Below is a small trained network, with its code and all its weights. Each question gives an input and a target symbol and asks what happens when units are switched off, that is, made to give their printed mean instead of their output.

import numpy as np


def w(rows, s, z=0):
    codes = np.array(rows[::2]) - 128.0
    scale = np.full(codes.shape[1], s)
    scale[-1] = z or s
    return codes * scale


def norm(h):
    return h / np.sqrt((h * h).mean(-1, keepdims=True) + 1e-5)


def f(y):
    return np.maximum(y, 0)


def softmax(a):
    e = np.exp(a - a.max(-1, keepdims=True))
    return e / e.sum(-1, keepdims=True)


def log_softmax(a):
    a = a - a.max(-1, keepdims=True)
    return a - np.log(np.exp(a).sum(-1, keepdims=True))


def net(x, mask):
    ids = ['βγεηθξστ'.index(c) for c in x.split()]
    T = len(ids)
    res = E[ids] + P[:T]
    r = norm(res)
    for j in range(3):
        rows = slice(3 * j, 3 * j + 3)
        q, k, v = (r @ M[0][rows].T for M in (Q, K, V))
        z = softmax(np.where(np.tri(T) > 0, q @ k.T / 3**0.5, -1e9)) @ v
        o = O[0][rows]
        res = res + np.where(mask[j], z, o[:, -1]) @ o[:, :-1]
    y = f(norm(res) @ A[0][:, :-1].T + A[0][:, -1])
    res = res + np.where(mask[3:15], y, B[0][:, -1]) @ B[0][:, :-1]
    return log_softmax(norm(res)[-1] @ U[:, :-1].T + U[:, -1])


Q, K, V, O, A, B = {}, {}, {}, {}, {}, {}
E = w([
[133,126,135,122],'β',
[132,123,100,138],'γ',
[140,122,123,132],'ε',
[152,116,168,116],'η',
[146,119,145,125],'θ',
[122,129,103,133],'ξ',
[253,57,101,225],'σ',
[135,124,158,115],'τ',
],0.012)
P = w([
[142,104,112,104],'0',
[97,3,107,123],'1',
[53,80,165,230],'2',
[90,123,156,203],'3',
[189,190,114,100],'4',
[195,129,75,41],'5',
[113,25,92,83],'6',
[68,39,134,169],'7',
[98,173,171,231],'8',
[153,208,142,160],'9',
[217,140,89,58],'10',
[133,33,100,80],'11',
[101,37,152,162],'12',
],0.012)
Q[0] = w([
[133,175,132,118],'H1',
[141,164,133,131],'H1',
[135,126,131,127],'H1',
[107,251,138,109],'H2',
[157,145,104,46],'H2',
[20,107,142,86],'H2',
[83,119,133,188],'H3',
[110,60,112,127],'H3',
[138,133,152,168],'H3',
],0.027)
K[0] = w([
[162,143,150,163],'H1',
[97,161,122,142],'H1',
[151,120,149,142],'H1',
[68,77,104,11],'H2',
[30,68,174,186],'H2',
[81,252,164,98],'H2',
[130,163,114,97],'H3',
[144,166,142,128],'H3',
[178,131,125,86],'H3',
],0.022)
V[0] = w([
[147,127,124,133],'H1',
[169,190,124,131],'H1',
[125,197,156,174],'H1',
[140,113,226,86],'H2',
[54,171,119,54],'H2',
[249,101,130,172],'H2',
[163,146,101,169],'H3',
[95,162,120,136],'H3',
[108,114,106,63],'H3',
],0.018)
O[0] = w([
[135,145,98,162,136],'H1',
[110,105,149,158,52],'H1',
[94,79,139,141,24],'H1',
[122,203,254,184,139],'H2',
[138,235,116,26,17],'H2',
[103,46,149,184,251],'H2',
[124,94,153,113,138],'H3',
[130,167,151,148,75],'H3',
[177,136,104,112,127],'H3',
],0.018,0.011)
A[0] = w([
[177,182,34,6,84],'N1',
[194,107,142,131,151],'N2',
[133,156,152,177,174],'N3',
[149,130,92,165,42],'N4',
[143,236,200,94,155],'N5',
[62,239,216,131,254],'N6',
[139,198,206,138,94],'N7',
[89,119,52,37,178],'N8',
[173,93,109,178,153],'N9',
[97,139,133,121,106],'N10',
[137,162,118,201,102],'N11',
[97,110,89,113,80],'N12',
],0.016,0.0076)
B[0] = w([
[56,160,235,146,152],'N1',
[123,166,121,124,192],'N2',
[115,108,136,73,200],'N3',
[164,128,75,115,132],'N4',
[121,114,57,79,161],'N5',
[113,162,2,137,196],'N6',
[57,150,108,158,169],'N7',
[92,124,204,72,166],'N8',
[163,195,111,114,255],'N9',
[125,148,119,150,128],'N10',
[169,117,212,87,169],'N11',
[162,119,148,138,141],'N12',
],0.017,0.012)
U = w([
[210,185,142,75,153],'β',
[153,59,105,9,83],'γ',
[228,98,62,164,4],'ε',
[68,193,161,204,44],'η',
[179,114,218,159,137],'θ',
[69,139,195,63,253],'ξ',
[54,43,134,151,124],'σ',
[90,160,59,89,237],'τ',
],0.015,0.0038)

Each question gives the input, a string of symbols that net reads in full, and the target symbol t.
The units are the heads (3 rows each of Q, K, V and O) and the neurons (one row each of A and B). Each row of codes is followed by its name. A weight is (code - 128) times the scale printed after its matrix; where a second scale follows, it is the last column's (O, A, B and U).
mask holds one flag per unit, heads first, then neurons. A switched-off unit (its flag False) gives its mean, the last column of its rows in O or B, instead of its output. The means were averaged over made-up inputs and are rounded, as every weight is.
A unit's drop is (log p(t) with every unit on - log p(t) with that unit switched off) / (log p(t) with every unit on - log p(t) with every unit switched off).
most important unit: the unit with the biggest drop
k most important neurons: the k neurons with the biggest drops, biggest first
heads that matter: for each layer, one digit per head in row order, 1 if its drop is at least 0.15 and else 0, layers parted by /
drop of u: that unit's drop, to one decimal
input τ ε ε τ ε σ θ σ β θ ξ, target σ: heads that matter => 101
input θ τ σ σ τ β γ θ τ ε, target γ: heads that matter => 111
input ξ τ θ τ θ η τ ε, target θ: heads that matter => 110
input θ σ θ β ξ, target σ: heads that matter => 000
input ξ γ γ, target ξ: heads that matter => 010
input σ γ β ε σ ξ τ τ τ τ, target τ: heads that matter => 010
input ε τ ε β β, target τ: most important neuron => N6
input β θ τ θ τ, target θ: heads that matter => 110
input σ β ε β ξ ε τ β θ η τ ε τ, target η: heads that matter => 110
input ξ σ ξ ξ θ, target σ: heads that matter => 000
input γ η ξ θ γ ξ η β τ θ σ γ η, target θ: heads that matter => 100
input β σ ξ, target β: heads that matter => 011
input τ τ γ η σ τ ξ σ θ γ ξ σ θ, target γ: 2 most important neurons => N8; N6
input ε η τ ξ β ξ β θ, target β: most important unit => H1
input γ ξ γ σ ξ θ σ β β γ ε θ τ, target γ: 2 most important neurons => N8; N6
input σ η τ ε ε γ, target τ: 2 most important neurons => N6; N3
input ξ η ξ θ σ τ β, target θ: drop of H3 => 0.4
input τ τ θ, target τ: drop of N12 => 0.0
input ε ε θ η σ θ θ γ ξ β ξ ξ β, target β: drop of H1 => 0.8
input θ τ β, target θ: most important unit => H2
